Below is a small trained network, with its code and all its weights. Each question gives an input and a target symbol and asks what happens when units are switched off, that is, made to give their printed mean instead of their output.

import numpy as np


def w(rows, s, z=0):
    codes = np.array(rows[::2]) - 128.0
    scale = np.full(codes.shape[1], s)
    scale[-1] = z or s
    return codes * scale


def norm(h):
    return h / np.sqrt((h * h).mean(-1, keepdims=True) + 1e-5)


def f(y):
    return y / 2 * (1 + np.tanh(0.7978845608 * (y + 0.044715 * y**3)))


def softmax(a):
    e = np.exp(a - a.max(-1, keepdims=True))
    return e / e.sum(-1, keepdims=True)


def log_softmax(a):
    a = a - a.max(-1, keepdims=True)
    return a - np.log(np.exp(a).sum(-1, keepdims=True))


def net(x, mask):
    ids = ['δεζηθλμπστφω'.index(c) for c in x.split()]
    T = len(ids)
    res = E[ids] + P[:T]
    r = norm(res)
    for j in range(2):
        rows = slice(4 * j, 4 * j + 4)
        q, k, v = (r @ M[0][rows].T for M in (Q, K, V))
        z = softmax(np.where(np.tri(T) > 0, q @ k.T / 4**0.5, -1e9)) @ v
        o = O[0][rows]
        res = res + np.where(mask[j], z, o[:, -1]) @ o[:, :-1]
    y = f(norm(res) @ A[0][:, :-1].T + A[0][:, -1])
    res = res + np.where(mask[2:10], y, B[0][:, -1]) @ B[0][:, :-1]
    return log_softmax(norm(res)[-1] @ U[:, :-1].T + U[:, -1])


Q, K, V, O, A, B = {}, {}, {}, {}, {}, {}
E = w([
[139,128,113,139,134],'δ',
[139,128,109,130,133],'ε',
[141,138,120,138,137],'ζ',
[134,140,118,119,136],'η',
[140,137,114,130,136],'θ',
[141,135,110,121,134],'λ',
[134,124,110,128,131],'μ',
[132,134,119,125,134],'π',
[132,121,114,136,130],'σ',
[133,133,108,109,130],'τ',
[132,128,113,122,132],'φ',
[84,124,252,149,192],'ω',
],0.016)
P = w([
[76,154,82,156,148],'0',
[193,92,135,102,145],'1',
[55,181,103,167,105],'2',
[94,123,106,140,192],'3',
[137,154,216,129,26],'4',
[87,115,130,137,226],'5',
[76,185,153,158,18],'6',
[160,101,170,119,201],'7',
[2,160,165,159,80],'8',
[231,136,49,230,87],'9',
],0.0045)
Q[0] = w([
[106,161,160,165,153],'head 0',
[126,142,98,90,115],'head 0',
[120,143,107,165,173],'head 0',
[78,129,78,93,139],'head 0',
[145,57,173,117,246],'head 1',
[221,70,133,102,161],'head 1',
[169,152,155,142,46],'head 1',
[158,186,4,174,142],'head 1',
],0.013)
K[0] = w([
[112,131,213,133,138],'head 0',
[177,150,88,114,109],'head 0',
[83,160,201,131,93],'head 0',
[160,142,103,136,67],'head 0',
[161,181,63,127,16],'head 1',
[38,177,26,174,58],'head 1',
[78,100,99,99,248],'head 1',
[58,126,220,115,90],'head 1',
],0.011)
V[0] = w([
[103,122,180,144,164],'head 0',
[116,128,81,134,57],'head 0',
[183,115,142,92,91],'head 0',
[163,187,129,151,85],'head 0',
[200,127,148,196,154],'head 1',
[158,192,112,152,121],'head 1',
[127,188,179,67,160],'head 1',
[144,116,189,255,139],'head 1',
],0.0099)
O[0] = w([
[92,142,82,107,118,54],'head 0',
[187,144,242,129,83,175],'head 0',
[117,141,130,223,123,19],'head 0',
[105,75,192,127,72,209],'head 0',
[166,161,54,148,146,195],'head 1',
[149,146,48,119,18,253],'head 1',
[190,40,89,4,110,77],'head 1',
[105,254,50,113,182,153],'head 1',
],0.0072,0.0035)
A[0] = w([
[189,114,135,148,135,40],'neuron 0',
[142,126,57,74,203,156],'neuron 1',
[164,76,171,111,140,163],'neuron 2',
[181,103,97,139,172,251],'neuron 3',
[185,131,90,110,112,72],'neuron 4',
[122,65,143,84,122,202],'neuron 5',
[73,184,120,170,248,123],'neuron 6',
[112,142,196,168,186,107],'neuron 7',
],0.011,0.003)
B[0] = w([
[129,119,86,121,100,139],'neuron 0',
[160,255,145,105,83,182],'neuron 1',
[115,181,86,123,189,165],'neuron 2',
[55,171,166,82,118,178],'neuron 3',
[82,102,131,71,114,214],'neuron 4',
[129,164,106,155,170,171],'neuron 5',
[73,18,89,129,129,254],'neuron 6',
[73,155,158,16,143,160],'neuron 7',
],0.0083,0.0045)
U = w([
[114,145,117,119,140,42],'δ',
[79,155,250,126,117,162],'ε',
[150,141,164,162,210,221],'ζ',
[148,124,92,104,193,77],'η',
[138,183,110,128,113,16],'θ',
[164,70,191,130,150,251],'λ',
[157,152,184,211,59,145],'μ',
[227,96,92,184,128,165],'π',
[71,165,77,231,99,69],'σ',
[120,63,132,65,25,72],'τ',
[180,60,97,59,188,73],'φ',
[21,85,157,96,176,139],'ω',
],0.011,0.0035)

Each question gives the input, a string of symbols that net reads in full, and the target symbol t.
The units are the heads (4 rows each of Q, K, V and O) and the neurons (one row each of A and B). Each row of codes is followed by its name. A weight is (code - 128) times the scale printed after its matrix; where a second scale follows, it is the last column's (O, A, B and U).
mask holds one flag per unit, heads first, then neurons. A switched-off unit (its flag False) gives its mean, the last column of its rows in O or B, instead of its output. The means were averaged over made-up inputs and are rounded, as every weight is.
A unit's drop is (log p(t) with every unit on - log p(t) with that unit switched off) / (log p(t) with every unit on - log p(t) with every unit switched off).
The circuit of an input: a set's keep is (log p(t) with only the set's units on - log p(t) with every unit switched off) / (log p(t) with every unit on - log p(t) with every unit switched off). Starting from all 10 units, units are removed one at a time, each time the one whose removal leaves the highest keep (on an exact tie, the one counted first), for as long as the keep stays at least 0.8.
units of the circuit, in order: the units of the circuit, biggest drop first
top k neurons: the k neurons with the biggest drops, biggest first
which heads matter: for each layer, one digit per head in row order, 1 if its drop is at least 0.15 and else 0, layers parted by /
input σ σ σ λ, target ω: units of the circuit, in order : [head 1; neuron 6; neuron 7]
input δ δ δ η μ η λ θ, target π: top 3 neurons : [neuron 7; neuron 5; neuron 6]
input θ θ θ θ θ δ σ, target σ: units of the circuit, in order : [head 1; neuron 7]
input θ σ ε θ μ η λ λ δ θ, target σ: units of the circuit, in order : [head 1; neuron 6]
input η θ θ μ θ λ τ η μ, target φ: units of the circuit, in order : [head 1; neuron 5]
input φ δ δ λ η ζ ω, target ω: units of the circuit, in order : [head 0]
input θ σ η, target ω: units of the circuit, in order : [head 1; neuron 6; neuron 7]
input π θ θ θ, target τ: which heads matter : 01
input ε λ σ θ, target ω: top 2 neurons : [neuron 6; neuron 7]
input δ θ μ θ θ η θ θ λ, target τ: top 2 neurons : [neuron 1; neuron 4]
input π δ θ η, target τ: units of the circuit, in order : [head 1; neuron 2]
input δ θ δ λ μ δ θ θ μ, target τ: units of the circuit, in order : [head 1; head 0]
input θ θ ε σ φ θ ε λ θ, target π: which heads matter : 11
input μ τ λ θ μ η δ ε θ η, target τ: units of the circuit, in order : [head 1]
input θ θ μ μ θ σ μ ε ε θ, target μ: which heads matter : 01
input φ λ δ η δ δ θ θ φ, target τ: units of the circuit, in order : [head 1; head 0]
input δ θ δ θ θ θ η τ δ, target λ: which heads matter : 11
input σ θ π θ δ δ ω, target ω: which heads matter : 10
input θ θ θ θ μ μ ε, target ε: which heads matter : 01
input δ θ δ σ λ μ σ, target ε: units of the circuit, in order : [head 1; neuron 6]
input τ φ η θ δ θ, target σ: which heads matter : 11
